Below is a small trained network, with its code and all its weights. Each question gives an input and a class and asks what happens when units are switched off, that is, made to give their printed mean instead of their output.

import numpy as np


def w(rows, s, z=0):
    codes = np.array(rows[::2]) - 128.0
    scale = np.full(codes.shape[1], s)
    scale[-1] = z or s
    return codes * scale


def f(y):
    return np.maximum(y, 0)


def log_softmax(a):
    a = a - a.max(-1, keepdims=True)
    return a - np.log(np.exp(a).sum(-1, keepdims=True))


def net(x, mask):
    res = np.array(x, float).reshape(1, 5) / 4 @ E
    y = f(res @ A[0][:, :-1].T + A[0][:, -1])
    res = res + np.where(mask, y, B[0][:, -1]) @ B[0][:, :-1]
    return log_softmax(res[-1] @ U[:, :-1].T + U[:, -1])


A, B = {}, {}
E = w([
[58,66,79,254],'x0',
[163,93,214,123],'x1',
[210,94,69,161],'x2',
[136,13,159,75],'x3',
[185,45,234,192],'x4',
],0.0092)
A[0] = w([
[74,70,108,113,253],'neuron 0',
[203,27,241,29,174],'neuron 1',
[179,241,114,145,142],'neuron 2',
[183,131,138,215,104],'neuron 3',
[90,121,164,189,26],'neuron 4',
[183,92,130,101,79],'neuron 5',
[149,72,63,98,142],'neuron 6',
[200,70,148,100,102],'neuron 7',
[247,131,54,174,169],'neuron 8',
[108,209,148,80,138],'neuron 9',
[197,178,254,151,182],'neuron 10',
],0.0095,0.0054)
B[0] = w([
[225,111,72,166,189],'neuron 0',
[195,87,190,114,246],'neuron 1',
[61,146,108,87,197],'neuron 2',
[118,178,101,108,165],'neuron 3',
[144,116,154,137,147],'neuron 4',
[85,61,102,159,152],'neuron 5',
[135,102,126,174,161],'neuron 6',
[65,55,171,170,173],'neuron 7',
[161,196,6,124,187],'neuron 8',
[101,204,114,86,196],'neuron 9',
[154,227,112,87,208],'neuron 10',
],0.012,0.013)
U = w([
[90,145,119,132,245],'0',
[147,242,94,85,164],'1',
[254,114,189,71,98],'2',
[89,65,211,122,2],'3',
[243,97,63,209,246],'4',
[31,126,121,189,33],'5',
],0.0097,0.0037)

Each question gives the input, the list of numbers given to net, and the class t.
The units are the neurons (one row each of A and B). Each row of codes is followed by its name. A weight is (code - 128) times the scale printed after its matrix; where a second scale follows, it is the last column's (A, B and U).
mask holds one flag per neuron, in row order. A switched-off neuron (its flag False) gives its mean, the last column of its row in B, instead of its output. The means were averaged over made-up inputs and are rounded, as every weight is.
A unit's drop is (log p(t) with every unit on - log p(t) with that unit switched off) / (log p(t) with every unit on - log p(t) with every unit switched off).
The circuit of an input: a set's keep is (log p(t) with only the set's units on - log p(t) with every unit switched off) / (log p(t) with every unit on - log p(t) with every unit switched off). Starting from all 11 units, units are removed one at a time, each time the one whose removal leaves the highest keep (on an exact tie, the one counted first), for as long as the keep stays at least 0.8.
circuit, biggest first: the units of the circuit, biggest drop first
unit that matters most: the unit with the biggest drop
top k neurons: the k neurons with the biggest drops, biggest first
drop of u: that unit's drop, to one decimal
input [-8,-7,8,5,-4], class 4: circuit, biggest first -> [neuron 6; neuron 10]
input [5,1,-7,4,1], class 4: top neuron -> [neuron 0]
input [-3,-6,2,1,3], class 4: circuit, biggest first -> [neuron 9; neuron 10]
input [-7,-7,8,8,3], class 4: circuit, biggest first -> [neuron 8; neuron 5]
input [3,-8,-6,0,-2], class 5: top 3 neurons -> [neuron 10; neuron 8; neuron 1]
input [-6,3,0,4,-8], class 2: circuit, biggest first -> [neuron 8; neuron 1]
input [-2,2,0,4,-4], class 2: top 2 neurons -> [neuron 8; neuron 1]
input [-5,0,-5,6,-8], class 2: top 4 neurons -> [neuron 8; neuron 10; neuron 2; neuron 3]
input [-1,-5,8,4,-8], class 4: top 3 neurons -> [neuron 6; neuron 10; neuron 9]
input [6,6,-1,1,-5], class 4: top 3 neurons -> [neuron 0; neuron 2; neuron 9]
input [3,-1,-4,-1,8], class 2: top 2 neurons -> [neuron 8; neuron 10]
input [4,-4,-7,3,4], class 4: top 2 neurons -> [neuron 0; neuron 2]
input [4,7,-7,7,-6], class 2: drop of neuron 1 -> 0.2
input [5,3,5,-8,3], class 1: unit that matters most -> neuron 3
input [7,-5,1,-4,-4], class 4: drop of neuron 9 -> 0.7
input [0,-2,2,6,-3], class 4: drop of neuron 4 -> 0.0
input [3,-4,-1,5,-6], class 4: drop of neuron 0 -> 0.2
